[ -3   3   3 -11   3  -8  19  -8  -2  49  -2  10  17 -54  12 -10  12  -9
 -11  53  39  -6 -18  -8  -8 -18  30 -17  33  13  -6  -3   1 -11   3] = Zapir
[ -1   1   7  18   8 -15  -1   8 -24 -11   4   8 -64  14   5 -12  -1 -13
  25  30 -41   4  12  -4  25  -1 -30  15  60  -4  13   3  -1   0   8] = zamo
[ -1   1   7  18   8 -15 -24  14  -1 -64   8 -11   8   4   5 -12  -1 -13
  25  30 -41   4  12  -4  25  -1  -9  11 -14   1  11  18 -19 -30 -14] = rorud
[ -4  -5  -3  28   8  23 -23  15   2 -14  13  -3   4 -12   9  -5   5 -13
  -7  19 -82   9 -16  -2 -44  -5  31   0  43  -4 -17  11   5  -7   5] = gido
[-10  -1  -1  -4  -4  -8 -30  16  17   6   1   0   9  59  15  20   3  -5
   3  34 -57  26   7   0  28  -2 -30   0  74   6  -2 -24  -4   2  21] = pud
[  9 -14   2   2 -12  10 -20   0 -21   9 -12  -5  -7 -10 -18  16  -7   4
   6  -7 -19   8 -15  -7  -6  -4  19   2 -43  -7  32  21  -1 -42   7] = tis
[ 16  -1   5  -8   1 -60  63   4   1 -77  10   7 -23 -44  45  21 -17   1
  -9 -23 -32  -6   2   6 -25  -9   7 -11  24   7  20  22   7   3  13] = Nop
[  3  -5   8  -7   2  21 -16 -40  22 -10  35   4   1 -15  39  12   9   8
   7 -13 -12 -14  -6  -1   3 -13  43   8  29 -26   0   5   8  12  -7] = laf
[   8  -15  -26   14   -1   -5  -46  -15  -51   24    8   -1    6    6
  -13   -5    7    1  -16  -23 -103    3    2  -10   62   -9  -70    6
  -15    8   32   14   10  -12   11] = roda
find: [-24  14  -1 -64   8 -11   8   4]  rorud
all tis: [-7]  13 17 20 24 30
at: [  3   2 -10  62  -9 -70   6]  roda, 22
find: [ 10   7 -23 -44  45]  Nop
key -> tag
[9] -> Q_410
[12] -> Q_706
[-15] -> Q_676
[-17] -> Q_769
[43] -> Q_875
[2] -> Q_725
[-16] -> Q_511
key gido 23:   Q_511
at: [  8 -15 -24  14  -1]  rorud, 5

[38 77 -4 53 56 20] : pobi
[23  4  9 21  0 12] : kipud
[22 23  6  9 21  0] : doket
[-17 -35   1 -21 -23 -26] : Zot
[ 48  85   5 -20  -8 -50] : matil
[31 82 -6 54 48 88] : giz
at: [23  6  9 21  0]  doket, 2
find: [48 88]  giz
at: [56 20]  pobi, 5
at: [23  6  9]  doket, 2
at: [82 -6 54 48 88]  giz, 2

[105 105 105 -39 -39 105]  fegup
[ -82  107    9   67   31 -116]  duli
[100 -47 -32 -33 -55 -47]  gef
[107 102 104 -42 -64  57]  sogok
find: [ 9 67]  duli
at: [105 -39 -39 105]  fegup, 3
all gef: [-33]  4
key -> tag
[-42] -> Q_90
[67] -> Q_59
[31] -> Q_700
key duli 4:   Q_59
all fegup: [105]  1 2 3 6
at: [-82 107   9  67]  duli, 1
find: [107 102 104 -42]  sogok

[ 15 -35 -59   5  56 -49 -55  71 -19 -26   8 -36  36  48  -3 -47  29 -15
 -17  26   0  71 -34  22 -52  -9   8 -19  -8 -31 -20 -36 -26  12 -15 -32
  14   6 -18  33  -1 -16 -11  15  62 -13  10 -53  17  -3 -28 -12 -25 -59
   9 -27  13  31 -20   0 -38 -24  -2] = Dok
[ 15 -35 -59   5  56 -49 -55  71 -26  36 -36  -3  48   8 -19 -47  29 -15
 -17  26   0  71 -34  22 -52  -9   8 -19  -8 -31 -20 -36 -26  12 -15 -19
 -13 -33  67  54 -32 -44 -18 -18  65 -52  10  59 -46   3 -51 -26 -65 -11
 -36 -19  71 -13  99  16 -41  45 -20] = nunal
[ -9 -47 -70 -89  29  28 -44 -11   2 -38  71 -35   6  32 -29   0 -61 -29
   2   5  11  44 -68  96 -20  36 -13 -61  66 -34  -8 -40 -31 -44   8 -44
 -19 -52  67  54 -33 -32 -18 -13  65 -18  -2  61 -47   4 -53 -26 -65 -16
 -36 -18  69 -13 102  15 -41  46 -21] = fofi
find: [ 15 -35 -59   5  56 -49 -55  71 -19 -26   8 -36  36  48  -3 -47  29 -15
 -17  26   0  71 -34  22 -52  -9   8 -19  -8 -31 -20 -36 -26  12 -15 -32
  14   6 -18  33  -1 -16 -11  15  62 -13  10 -53  17  -3 -28 -12 -25 -59
   9 -27  13  31 -20   0 -38 -24  -2]  Dok
key -> tag
[7] -> Q_926
[49] -> Q_869
[8] -> Q_641
[-25] -> Q_317
[48] -> Q_383
key Dok 14:   Q_383
find: [-19 -26   8 -36  36  48  -3]  Dok
find: [-44 -19 -52  67  54 -33 -32 -18 -13  65 -18]  fofi

[ 48 -44 -13 -38 -16 -27 -82 -50 -38  62 -44 -68  -6  34 -45   6  36 -59
  37  23 -34  70  26 -34 -19  26  10 -39  12 -74 -25  -1 -50 -49  -2  10] = Sil
[  48  -44  -13  -38  -16  -27  -82  -50  -38   62  -44  -68   -6   34
  -45    6   36  -59   37   23  -34   70   26  -34  -19   26   61  -38
   86 -101  -20   40  -66  -44   22   72] = Depip
[-24 -24 -19 -21 -25 -21 -24 -24 -27 -28 -20 -17 -26 -32 -23 -24 -28 -26
 -28 -29 -27 -27 -25 -18 -26 -28 -28 -26 -34 -24 -24 -26 -24 -28 -25 -32] = denu
[ 22 -39 -22 -35 -21 -29 -62 -40 -31  32 -40 -59 -14  16 -42  -5  13 -46
  16   8 -31  33   5 -37 -21   6  32 -33  52 -74 -22  15 -52 -38   3  41] = bunan
find: [ 32 -40 -59 -14  16]  bunan
tags:
[7] -> Q_741
[-13] -> Q_123
[-24] -> Q_970
[6] -> Q_74
[-23] -> Q_889
key Depip 16:   Q_74
find: [  48  -44  -13  -38  -16  -27  -82  -50  -38   62  -44  -68   -6   34
  -45    6   36  -59   37   23  -34   70   26  -34  -19   26   61  -38
   86 -101  -20   40  -66  -44   22   72]  Depip

[-102  -97   -2  -44   80    2  -14   23   72   30   22   47  -30 -105
  -59   33   36 -112  100 -104   -3  111   59   70   63  -10   62    2
  105  -27 -102   41  112   75 -101 -103   28   72  -39  -84  -63 -105
   95   15  -83   66  -27  -35    7  -62] = Vuzo
[  23   14  -19   10   15   53  102  -42 -100  -93  -30   93  -60   87
   18   39   86  -67  -68  110  -88  -11   74 -107 -107   50  -43   -7
  -47   70   26   76    5   85   98  -63  -81   18   54  -95  -65  -75
  -13 -112 -105  -82   42   94  106   54] = lav
[  60  -97    5 -108   97   99  -11   81   69   19   -2   16  -37  -20
  -32 -111  -58   60  -14  -99   67  -55  -79  -52   47  101   58   67
  -87  -34  -58   93 -109  -75   81    5  -26   94    2   82  -11  -29
  -26  112 -103  111  -95   10   74  -52] = zazer
[-102  -97   -2  -44   80    2  -14   23   72   30   22   47  -30  105
   25   33   36 -112  100 -104   -3  111   59   70   63  -10   62    2
  105  -27 -102   41  112   75 -101 -103   28   72  -39  -84  -63 -105
   95   15  -83   66  -27  -35    7  -62] = ter
[ -22  -94   81  -64 -107   37   28   40 -104  -17   74  -23  -26  -84
   88  -47  -37   27  -77    6  -53  -35   26  -37  -72   70 -101  -99
  -34   83  -60  103  -52   18    4    1   -9   36   73    0   37   37
   88   71   61  -11  -20  104 -112  -70] = Sola
[ -65  -79  -13  -18  -90  -47  -10  -16   56  -18   81  -64  -92   94
   55   -9    2  -30   54   21   79 -100    2  103   95  -66   -3 -104
 -110 -101   68  -62  -70   97   73  -97  -84  -29   35  -39  -52   -2
   46  101   76   15  -39   43   -6  -33] = relo
at: [-84  88 -47 -37  27 -77]  Sola, 14
tags:
[53] -> Q_576
[99] -> Q_196
[-112] -> Q_564
key lav 6:   Q_576
find: [-102  -97   -2  -44   80    2  -14   23   72   30   22   47  -30 -105
  -59   33   36 -112  100 -104   -3  111   59   70   63  -10   62    2
  105  -27 -102   41  112   75 -101 -103   28   72  -39  -84  -63 -105
   95   15  -83   66  -27  -35    7  -62]  Vuzo
find: [  23   14  -19   10   15   53  102  -42 -100  -93  -30   93  -60   87
   18   39   86  -67  -68  110  -88  -11   74 -107 -107   50  -43   -7
  -47   70   26   76    5   85   98  -63  -81   18   54  -95  -65  -75
  -13 -112 -105  -82   42   94  106   54]  lav
find: [ -22  -94   81  -64 -107   37   28   40 -104  -17   74  -23  -26  -84
   88  -47  -37   27  -77    6  -53  -35   26  -37  -72   70 -101  -99
  -34   83  -60  103  -52   18    4    1   -9   36   73    0   37   37
   88   71   61  -11  -20  104 -112  -70]  Sola
find: [ -66   -3 -104 -110 -101   68  -62  -70   97   73  -97]  relo

[ 71 -88  45  39] : gupu
[ 14 -54 -74  87] : Bigab
[ -6  -7  36 -58] : Vid
[  8 -75 -93  40] : tirid
[ 73 -75 -59  73] : fados
[ 91  43 -93  31] : Toz
[-42  83 -63  70] : bozis
[-90 -25  18 -86] : lera
[ -6  -7 -41  83] : Naz
[ 60  32  47 -23] : mel
[32  2 32  2] : vir
Table of tags by key:
[33] -> Q_373
[32] -> Q_434
[71] -> Q_976
[7] -> Q_619
[-90] -> Q_766
[8] -> Q_391
[91] -> Q_473
[14] -> Q_476
key vir 1:   Q_434
find: [ 71 -88  45  39]  gupu
all vir: [32]  1 3
at: [-41  83]  Naz, 3
find: [ -7  36 -58]  Vid
all fados: [-59]  3

[ 79 111  79  79 111]  ridu
[ 64  29 112   4  61]  Vonun
[41 29 29  4 52]  zike
[38 39 29  4 31]  Gabul
[41 29 34  4 50]  miga
[31 42 29  4 35]  fuba
all miga: [50]  5
find: [38 39]  Gabul
Table of tags by key:
[79] -> Q_952
[31] -> Q_116
[42] -> Q_920
[38] -> Q_211
key fuba 1:   Q_116
at: [ 4 52]  zike, 4
all ridu: [111]  2 5

[-14 -11  36 -13 -12  36 -13   0  -2  36   0 -93 -13 -33  -1  18] = vud
[-10  12 -47  13  13  37  41 -52 -48 -38 -55  39  16  17 -52 -51] = sidiv
[ 20 -53 -13 -61 -57   6  13  51  60  15  66   6 -67  -4  69   4] = mede
[  15  -91   -3 -108 -101  -11   -6   86   96   26  115  -10 -116  -12
  118   14] = dano
[ 10 -61   3 -74 -69 -17 -15  48  54  23  58 -18 -80 -13  57  20] = Fus
[ 14 -70   3 -84 -78 -13 -10  63  71  28  78 -13 -91 -10  76  21] = vamaz
[-24  12  39  11  12 -78 -91 -19 -22  -1 -21 -83  10 -27 -21  21] = dotud
[  5   4 -41   6   5  62  76 -11  -7 -14 -10  69   7  23  -8 -12] = per
[ 21 -44 -62 -46 -45  33  36  12  17  -8  15  33 -47   8  16 -22] = dede
[ 15  16  35  15  16 -11 -22  23  34  22  28 -13  16   3  27  33] = tari
[-21  10  23  10  10 -66 -79 -24 -28  -8 -28 -73   9 -23 -28   3] = rato
at: [-13 -10  63]  vamaz, 6
all vud: [-13]  4 7 13
at: [-13 -61 -57   6  13]  mede, 3

[  3  38 -14 -81 -64   3 -61 -68  24] : Rup
[-63 -48  -5  51  32 -63 -41  42 -41] : Kebi
[ 54 -19  10 -58 -22  54  71 -47   5] : Dozef
[  94  -19   14 -120  -53   94  105  -97   18] : sudeb
[ 50  -6   5 -89 -43  50  47 -72  14] : vof
[ 69  -9   9 -99 -45  69  73 -80  16] : semo
[-11  47 -15 -52 -49 -11 -74 -44  24] : mupe
[-13 -42   8  59  47 -13  36  49 -27] : guz
[ 14 -56   5 -23   1   7  40 -17 -27] : gupi
[26 40  4 15  0 26 15  0 27] : gidu
[ -19   14 -120   26    0   11  -81  -43   12] : zepet
at: [ -19   14 -120  -53   94  105]  sudeb, 2
find: [15  0 26]  gidu
Table of tags by key:
[14] -> Q_390
[1] -> Q_538
[47] -> Q_778
[0] -> Q_289
[-1] -> Q_448
key zepet 5:   Q_289
find: [ 14 -56   5 -23   1   7  40 -17 -27]  gupi
all gidu: [15]  4 7
find: [  3  38 -14 -81 -64   3 -61 -68]  Rup
at: [-56   5]  gupi, 2

